Below is a small trained network, with its code and all its weights. Each question gives an input and a class and asks what happens when units are switched off, that is, made to give their printed mean instead of their output.

import numpy as np


def w(rows, s, z=0):
    codes = np.array(rows[::2]) - 128.0
    scale = np.full(codes.shape[1], s)
    scale[-1] = z or s
    return codes * scale


def f(y):
    return np.maximum(y, 0)


def log_softmax(a):
    a = a - a.max(-1, keepdims=True)
    return a - np.log(np.exp(a).sum(-1, keepdims=True))


def net(x, mask):
    res = np.array(x, float).reshape(1, 7) / 4 @ E
    y = f(res @ A[0][:, :-1].T + A[0][:, -1])
    res = res + np.where(mask, y, B[0][:, -1]) @ B[0][:, :-1]
    return log_softmax(res[-1] @ U[:, :-1].T + U[:, -1])


A, B = {}, {}
E = w([
[168,172,188,199,56,105,43],'x0',
[155,213,11,205,137,124,142],'x1',
[131,110,127,140,132,124,126],'x2',
[130,134,128,124,126,129,128],'x3',
[127,130,129,128,127,128,127],'x4',
[114,154,196,197,138,158,235],'x5',
[107,179,162,143,255,166,74],'x6',
],0.0066)
A[0] = w([
[139,83,106,148,31,113,190,5],'neuron 0',
[125,98,59,79,131,123,18,63],'neuron 1',
[136,116,87,91,122,131,56,35],'neuron 2',
[142,150,182,190,78,140,59,55],'neuron 3',
[134,125,138,140,137,125,147,107],'neuron 4',
[128,125,88,153,132,143,127,98],'neuron 5',
[140,109,86,95,45,122,136,52],'neuron 6',
[116,57,253,48,122,152,116,72],'neuron 7',
[127,117,89,96,126,120,61,60],'neuron 8',
[122,157,88,169,129,132,147,123],'neuron 9',
[116,167,31,186,128,144,125,103],'neuron 10',
[130,100,68,72,181,163,197,52],'neuron 11',
[129,145,76,153,132,130,125,102],'neuron 12',
[128,109,102,92,170,137,175,71],'neuron 13',
[130,115,84,78,179,121,175,72],'neuron 14',
[136,147,157,133,187,137,108,74],'neuron 15',
[116,154,213,219,142,145,240,16],'neuron 16',
[154,195,52,171,122,136,149,107],'neuron 17',
[117,174,155,145,253,133,67,48],'neuron 18',
[125,135,143,139,179,147,108,76],'neuron 19',
[124,124,94,151,138,128,125,32],'neuron 20',
[150,160,166,184,72,127,61,83],'neuron 21',
[157,147,157,164,96,134,85,48],'neuron 22',
],0.012,0.0016)
B[0] = w([
[132,63,104,116,68,241,110,217],'neuron 0',
[192,218,159,161,186,187,174,215],'neuron 1',
[173,183,132,158,169,161,153,180],'neuron 2',
[41,153,62,126,135,72,137,210],'neuron 3',
[131,173,132,106,127,147,132,143],'neuron 4',
[131,138,162,101,129,111,125,156],'neuron 5',
[137,72,111,133,79,213,132,199],'neuron 6',
[182,80,219,93,137,5,98,255],'neuron 7',
[171,173,133,161,169,159,149,178],'neuron 8',
[156,106,165,97,132,99,119,178],'neuron 9',
[169,82,199,110,136,48,116,214],'neuron 10',
[24,163,65,148,129,85,115,219],'neuron 11',
[135,107,170,110,148,104,106,171],'neuron 12',
[72,166,89,144,115,90,122,184],'neuron 13',
[56,153,80,144,133,90,119,195],'neuron 14',
[137,90,111,116,73,162,117,175],'neuron 15',
[224,238,127,175,216,201,158,247],'neuron 16',
[152,86,205,89,125,64,103,214],'neuron 17',
[136,25,98,118,30,218,138,228],'neuron 18',
[119,110,123,108,77,170,122,168],'neuron 19',
[129,134,156,106,124,109,133,146],'neuron 20',
[29,146,65,130,142,92,127,211],'neuron 21',
[57,136,95,126,136,101,132,179],'neuron 22',
],0.019,0.0086)
U = w([
[159,86,220,62,140,46,76,147],'0',
[184,212,129,190,199,202,175,251],'1',
[1,159,38,135,125,84,105,41],'2',
[131,44,96,107,19,240,113,78],'3',
],0.0071,0.0012)

Each question gives the input, the list of numbers given to net, and the class t.
The units are the neurons (one row each of A and B). Each row of codes is followed by its name. A weight is (code - 128) times the scale printed after its matrix; where a second scale follows, it is the last column's (A, B and U).
mask holds one flag per neuron, in row order. A switched-off neuron (its flag False) gives its mean, the last column of its row in B, instead of its output. The means were averaged over made-up inputs and are rounded, as every weight is.
A unit's drop is (log p(t) with every unit on - log p(t) with that unit switched off) / (log p(t) with every unit on - log p(t) with every unit switched off).
unit that matters most: the unit with the biggest drop
k most important neurons: the k neurons with the biggest drops, biggest first
drop when u is switched off: that unit's drop, to one decimal
input [0,-6,-1,7,0,-6,-8], class 3: unit that matters most -> neuron 6
input [8,1,0,-3,0,6,6], class 2: 2 most important neurons -> [neuron 3; neuron 21]
input [3,-6,1,4,-2,-7,4], class 1: 3 most important neurons -> [neuron 1; neuron 2; neuron 8]
input [5,7,-4,7,-2,6,-3], class 0: 2 most important neurons -> [neuron 17; neuron 10]
input [7,8,8,-5,-7,-1,8], class 0: 3 most important neurons -> [neuron 10; neuron 17; neuron 0]
input [7,3,-3,8,3,-6,0], class 2: 2 most important neurons -> [neuron 21; neuron 16]
input [-1,3,6,-1,-1,3,-3], class 0: 3 most important neurons -> [neuron 18; neuron 1; neuron 17]
input [8,-2,-1,8,-8,-5,-8], class 2: 2 most important neurons -> [neuron 21; neuron 3]
input [-5,-2,3,2,-4,-4,5], class 2: 4 most important neurons -> [neuron 16; neuron 11; neuron 0; neuron 14]
input [7,1,-6,-4,5,-8,5], class 1: 4 most important neurons -> [neuron 1; neuron 2; neuron 8; neuron 11]
input [8,4,8,-8,-1,-6,-8], class 2: 4 most important neurons -> [neuron 21; neuron 3; neuron 18; neuron 22]
input [-8,-6,5,-4,7,3,-7], class 2: 2 most important neurons -> [neuron 11; neuron 18]
input [0,5,-8,-2,-8,3,-5], class 0: 3 most important neurons -> [neuron 18; neuron 17; neuron 10]
input [5,-2,-4,1,3,3,8], class 3: unit that matters most -> neuron 18
input [6,2,-7,3,-2,2,5], class 2: 3 most important neurons -> [neuron 3; neuron 21; neuron 0]
input [7,8,6,-6,2,6,-4], class 0: drop when neuron 10 is switched off -> 0.6
input [4,-2,-5,-8,-7,3,7], class 3: drop when neuron 18 is switched off -> 0.8
input [2,2,7,5,6,-8,-8], class 1: drop when neuron 18 is switched off -> 0.6
